Below are the code and all the weights of a small trained network. Each question names an input and a class and asks about switching units off, where a switched-off unit gives its printed mean instead of its output.

import numpy as np


def w(rows, s, z=0):
    codes = np.array(rows[::2]) - 128.0
    scale = np.full(codes.shape[1], s)
    scale[-1] = z or s
    return codes * scale


def norm(h):
    return h / np.sqrt((h * h).mean(-1, keepdims=True) + 1e-5)


def f(y):
    return y / 2 * (1 + np.tanh(0.7978845608 * (y + 0.044715 * y**3)))


def log_softmax(a):
    a = a - a.max(-1, keepdims=True)
    return a - np.log(np.exp(a).sum(-1, keepdims=True))


def net(x, mask):
    res = np.array(x, float).reshape(1, 5) / 4 @ E
    u = 0
    for l in range(3):
        y = f(norm(res) @ A[l][:, :-1].T + A[l][:, -1])
        res = res + np.where(mask[u : u + 10], y, B[l][:, -1]) @ B[l][:, :-1]
        u += 10
    return log_softmax(norm(res)[-1] @ U[:, :-1].T + U[:, -1])


A, B = {}, {}
E = w([
[49,63,97],'x0',
[120,137,255],'x1',
[131,129,127],'x2',
[135,105,136],'x3',
[135,104,135],'x4',
],0.0096)
A[0] = w([
[170,133,163,116],'0.n0',
[63,114,138,153],'0.n1',
[106,176,210,112],'0.n2',
[244,107,168,159],'0.n3',
[210,178,69,123],'0.n4',
[147,220,128,137],'0.n5',
[10,141,223,4],'0.n6',
[79,157,84,105],'0.n7',
[148,179,227,7],'0.n8',
[122,225,155,85],'0.n9',
],0.013,0.0028)
B[0] = w([
[124,158,123,174],'0.n0',
[84,72,133,170],'0.n1',
[136,163,170,238],'0.n2',
[156,134,89,241],'0.n3',
[175,87,113,215],'0.n4',
[173,67,87,200],'0.n5',
[189,11,211,231],'0.n6',
[112,112,141,149],'0.n7',
[103,186,123,253],'0.n8',
[101,127,148,192],'0.n9',
],0.011,0.006)
A[1] = w([
[153,162,97,79],'1.n0',
[85,144,185,157],'1.n1',
[149,139,75,173],'1.n2',
[174,181,199,164],'1.n3',
[2,106,27,86],'1.n4',
[48,69,111,111],'1.n5',
[154,131,174,153],'1.n6',
[149,80,127,86],'1.n7',
[162,227,194,177],'1.n8',
[108,149,84,251],'1.n9',
],0.017,0.0025)
B[1] = w([
[144,81,181,154],'1.n0',
[186,16,139,170],'1.n1',
[214,111,227,177],'1.n2',
[53,140,25,242],'1.n3',
[40,210,208,224],'1.n4',
[125,219,204,201],'1.n5',
[30,89,77,182],'1.n6',
[115,181,125,160],'1.n7',
[82,143,1,254],'1.n8',
[132,156,196,157],'1.n9',
],0.0089,0.0084)
A[2] = w([
[156,214,92,234],'2.n0',
[157,120,94,87],'2.n1',
[95,114,161,125],'2.n2',
[155,121,172,107],'2.n3',
[117,82,210,9],'2.n4',
[52,157,87,254],'2.n5',
[105,53,70,84],'2.n6',
[79,159,139,37],'2.n7',
[156,146,170,167],'2.n8',
[6,120,126,73],'2.n9',
],0.016,0.0032)
B[2] = w([
[75,8,195,217],'2.n0',
[134,148,252,143],'2.n1',
[104,73,99,165],'2.n2',
[139,148,7,152],'2.n3',
[135,13,120,188],'2.n4',
[125,195,98,255],'2.n5',
[125,206,63,177],'2.n6',
[143,196,162,155],'2.n7',
[187,126,68,160],'2.n8',
[254,157,148,236],'2.n9',
],0.0066,0.0077)
U = w([
[184,37,136,253],'0',
[240,102,91,76],'1',
[81,154,13,127],'2',
[85,156,3,65],'3',
[59,190,212,77],'4',
[72,184,216,94],'5',
[76,10,163,89],'6',
],0.016,0.0067)

Each question gives the input, the list of numbers given to net, and the class t.
The units are the neurons (one row each of A and B). Each row of codes is followed by its name. A weight is (code - 128) times the scale printed after its matrix; where a second scale follows, it is the last column's (A, B and U).
mask holds one flag per neuron, layer by layer. A switched-off neuron (its flag False) gives its mean, the last column of its row in B, instead of its output. The means were averaged over made-up inputs and are rounded, as every weight is.
A unit's drop is (log p(t) with every unit on - log p(t) with that unit switched off) / (log p(t) with every unit on - log p(t) with every unit switched off).
most important unit: the unit with the biggest drop
top k neurons: the k neurons with the biggest drops, biggest first
top k neurons in layer l: the k neurons of layer l with the biggest drops, biggest first
drop when u is switched off: that unit's drop, to one decimal
input [-5,-1,7,-2,-7], class 1: most important unit : 0.n5
input [2,0,-3,3,3], class 4: top 2 neurons : 0.n6, 0.n2
input [1,-6,8,-5,-2], class 5: top 2 neurons in layer 1 : 1.n4, 1.n1
input [0,-6,2,-5,-6], class 1: top 4 neurons : 1.n2, 1.n3, 0.n4, 1.n8
input [1,0,7,1,-4], class 5: top 3 neurons : 0.n2, 0.n6, 1.n5
input [-7,1,7,-1,-6], class 3: top 3 neurons : 1.n8, 0.n9, 1.n3
input [1,7,-2,2,-8], class 6: top 2 neurons in layer 1 : 1.n1, 1.n6
input [1,0,5,-6,1], class 5: top 2 neurons : 0.n2, 0.n6
input [0,6,-1,7,-7], class 2: top 2 neurons in layer 1 : 1.n3, 1.n8
input [0,6,-7,-7,7], class 2: top 3 neurons : 1.n3, 0.n8, 1.n8
input [3,6,-2,-8,-3], class 6: drop when 0.n6 is switched off : 2.3
input [5,-4,2,-6,2], class 5: drop when 2.n5 is switched off : 0.0
input [-6,1,-1,0,0], class 2: drop when 0.n8 is switched off : 0.2
input [2,1,-2,6,-8], class 6: most important unit : 2.n9
